Below is a small trained network, with its code and all its weights. Each question gives an input and a class and asks what happens when units are switched off, that is, made to give their printed mean instead of their output.

import numpy as np


def w(rows, s, z=0):
    codes = np.array(rows[::2]) - 128.0
    scale = np.full(codes.shape[1], s)
    scale[-1] = z or s
    return codes * scale


def f(y):
    return y / 2 * (1 + np.tanh(0.7978845608 * (y + 0.044715 * y**3)))


def log_softmax(a):
    a = a - a.max(-1, keepdims=True)
    return a - np.log(np.exp(a).sum(-1, keepdims=True))


def net(x, mask):
    res = np.array(x, float).reshape(1, 3) / 4 @ E
    y = f(res @ A[0][:, :-1].T + A[0][:, -1])
    res = res + np.where(mask, y, B[0][:, -1]) @ B[0][:, :-1]
    return log_softmax(res[-1] @ U[:, :-1].T + U[:, -1])


A, B = {}, {}
E = w([
[42,107,51,196,185,2,59],'x0',
[48,168,10,202,13,137,198],'x1',
[190,230,212,210,164,59,167],'x2',
],0.0088)
A[0] = w([
[137,245,106,169,123,105,173,91],'N0',
[186,163,138,86,108,167,184,79],'N1',
[129,98,179,72,167,92,41,233],'N2',
[193,98,170,111,167,93,94,62],'N3',
[155,128,193,124,81,165,155,73],'N4',
[146,48,77,54,86,144,88,75],'N5',
[131,97,138,72,105,179,190,94],'N6',
[158,156,174,104,75,224,172,215],'N7',
[174,93,157,89,171,143,103,203],'N8',
[97,58,64,118,98,185,148,126],'N9',
[157,120,177,110,74,163,182,105],'N10',
[183,214,183,171,198,83,105,104],'N11',
[171,233,196,188,125,61,169,69],'N12',
[158,91,194,100,131,107,71,78],'N13',
[113,140,122,189,146,66,50,63],'N14',
[85,149,99,195,73,135,201,65],'N15',
[169,72,170,135,223,129,94,80],'N16',
[149,124,160,117,205,137,74,76],'N17',
[86,113,114,190,164,105,75,77],'N18',
[174,172,121,102,120,71,154,247],'N19',
[116,127,102,180,37,91,207,76],'N20',
[146,70,186,66,157,135,118,178],'N21',
[115,28,120,60,138,155,85,71],'N22',
[97,124,59,75,144,162,148,75],'N23',
[66,165,133,186,201,75,73,158],'N24',
[116,133,6,139,200,67,52,227],'N25',
[146,87,166,71,161,119,62,88],'N26',
[91,96,94,42,107,148,71,61],'N27',
[68,111,106,123,164,96,84,72],'N28',
[57,6,91,89,146,152,83,152],'N29',
[87,93,120,177,149,62,94,85],'N30',
[51,160,101,153,30,188,112,75],'N31',
[114,131,141,215,159,54,93,98],'N32',
[159,162,153,76,84,181,154,99],'N33',
[208,184,165,152,114,199,176,90],'N34',
[181,185,156,225,161,92,169,94],'N35',
[68,139,120,163,183,91,65,136],'N36',
[71,177,58,179,51,150,174,233],'N37',
[191,159,146,143,94,217,123,165],'N38',
],0.011)
B[0] = w([
[118,77,205,227,146,195,124,165],'N0',
[172,55,79,126,179,58,66,164],'N1',
[91,163,129,85,141,148,228,214],'N2',
[121,20,224,215,196,149,154,164],'N3',
[226,29,115,154,162,45,56,156],'N4',
[191,134,143,199,78,167,21,173],'N5',
[188,96,67,111,153,101,60,166],'N6',
[176,147,31,38,158,107,150,227],'N7',
[109,139,110,106,157,131,196,196],'N8',
[150,154,162,189,131,203,120,194],'N9',
[166,98,69,128,180,75,105,169],'N10',
[165,157,137,211,99,212,98,194],'N11',
[168,190,160,249,41,201,40,190],'N12',
[106,47,163,202,194,90,163,162],'N13',
[203,34,98,136,161,60,58,155],'N14',
[98,25,218,216,198,115,201,177],'N15',
[85,64,192,204,172,107,207,176],'N16',
[110,41,173,224,191,99,164,163],'N17',
[209,17,101,156,173,62,92,151],'N18',
[126,247,80,64,88,188,185,190],'N19',
[94,34,218,196,201,113,200,178],'N20',
[122,149,133,119,174,158,167,193],'N21',
[146,119,207,232,92,203,67,168],'N22',
[181,66,163,231,172,136,64,155],'N23',
[175,129,61,77,165,94,119,186],'N24',
[159,167,53,60,167,128,153,217],'N25',
[94,75,172,197,200,132,186,168],'N26',
[207,88,177,240,96,160,34,163],'N27',
[207,40,126,139,173,82,43,149],'N28',
[178,181,70,161,108,188,78,205],'N29',
[191,74,93,106,189,57,85,158],'N30',
[94,67,166,201,211,137,183,190],'N31',
[196,104,77,94,153,115,88,168],'N32',
[182,86,92,122,189,51,114,171],'N33',
[204,98,68,117,167,60,55,181],'N34',
[199,170,145,170,53,210,54,181],'N35',
[162,118,87,80,172,82,120,170],'N36',
[110,151,143,87,166,141,218,250],'N37',
[153,137,59,108,177,99,124,189],'N38',
],0.011,0.02)
U = w([
[162,74,64,103,158,41,72,55],'0',
[97,57,208,186,168,134,228,62],'1',
[161,134,158,207,102,229,26,84],'2',
[111,199,56,66,127,181,213,246],'3',
[19,77,221,153,40,36,104,3],'4',
[39,84,207,144,49,33,114,3],'5',
[28,34,249,139,16,44,66,3],'6',
],0.015,0.011)

Each question gives the input, the list of numbers given to net, and the class t.
The units are the neurons (one row each of A and B). Each row of codes is followed by its name. A weight is (code - 128) times the scale printed after its matrix; where a second scale follows, it is the last column's (A, B and U).
mask holds one flag per neuron, in row order. A switched-off neuron (its flag False) gives its mean, the last column of its row in B, instead of its output. The means were averaged over made-up inputs and are rounded, as every weight is.
A unit's drop is (log p(t) with every unit on - log p(t) with that unit switched off) / (log p(t) with every unit on - log p(t) with every unit switched off).
unit that matters most: the unit with the biggest drop
k most important neurons: the k neurons with the biggest drops, biggest first
drop of u: that unit's drop, to one decimal
input [-6,-6,-2], class 0: unit that matters most	N7
input [1,8,-8], class 1: 3 most important neurons	(N37, N31, N15)
input [7,-5,-8], class 2: 4 most important neurons	(N22, N29, N27, N5)
input [1,7,-8], class 2: 4 most important neurons	(N29, N5, N27, N9)
input [1,-1,4], class 2: 2 most important neurons	(N37, N7)
input [6,-7,-5], class 1: 3 most important neurons	(N16, N26, N2)
input [-8,8,6], class 0: 3 most important neurons	(N34, N7, N1)
input [-1,-8,-8], class 1: 3 most important neurons	(N26, N2, N16)
input [1,-2,-4], class 2: 3 most important neurons	(N37, N7, N22)
input [-8,5,-8], class 0: 4 most important neurons	(N7, N33, N12, N6)
input [-7,7,-4], class 0: 2 most important neurons	(N7, N6)
input [-6,0,6], class 0: 2 most important neurons	(N34, N7)
input [6,1,7], class 2: 4 most important neurons	(N12, N35, N11, N0)
input [7,-8,-3], class 1: most important neuron	(N16)
input [1,5,6], class 2: 2 most important neurons	(N12, N35)
input [5,-8,-1], class 1: drop of N27	0.0
input [-6,-2,8], class 2: drop of N12	2.3
input [7,-8,-8], class 1: drop of N13	0.4
input [-6,6,-2], class 0: drop of N6	0.2
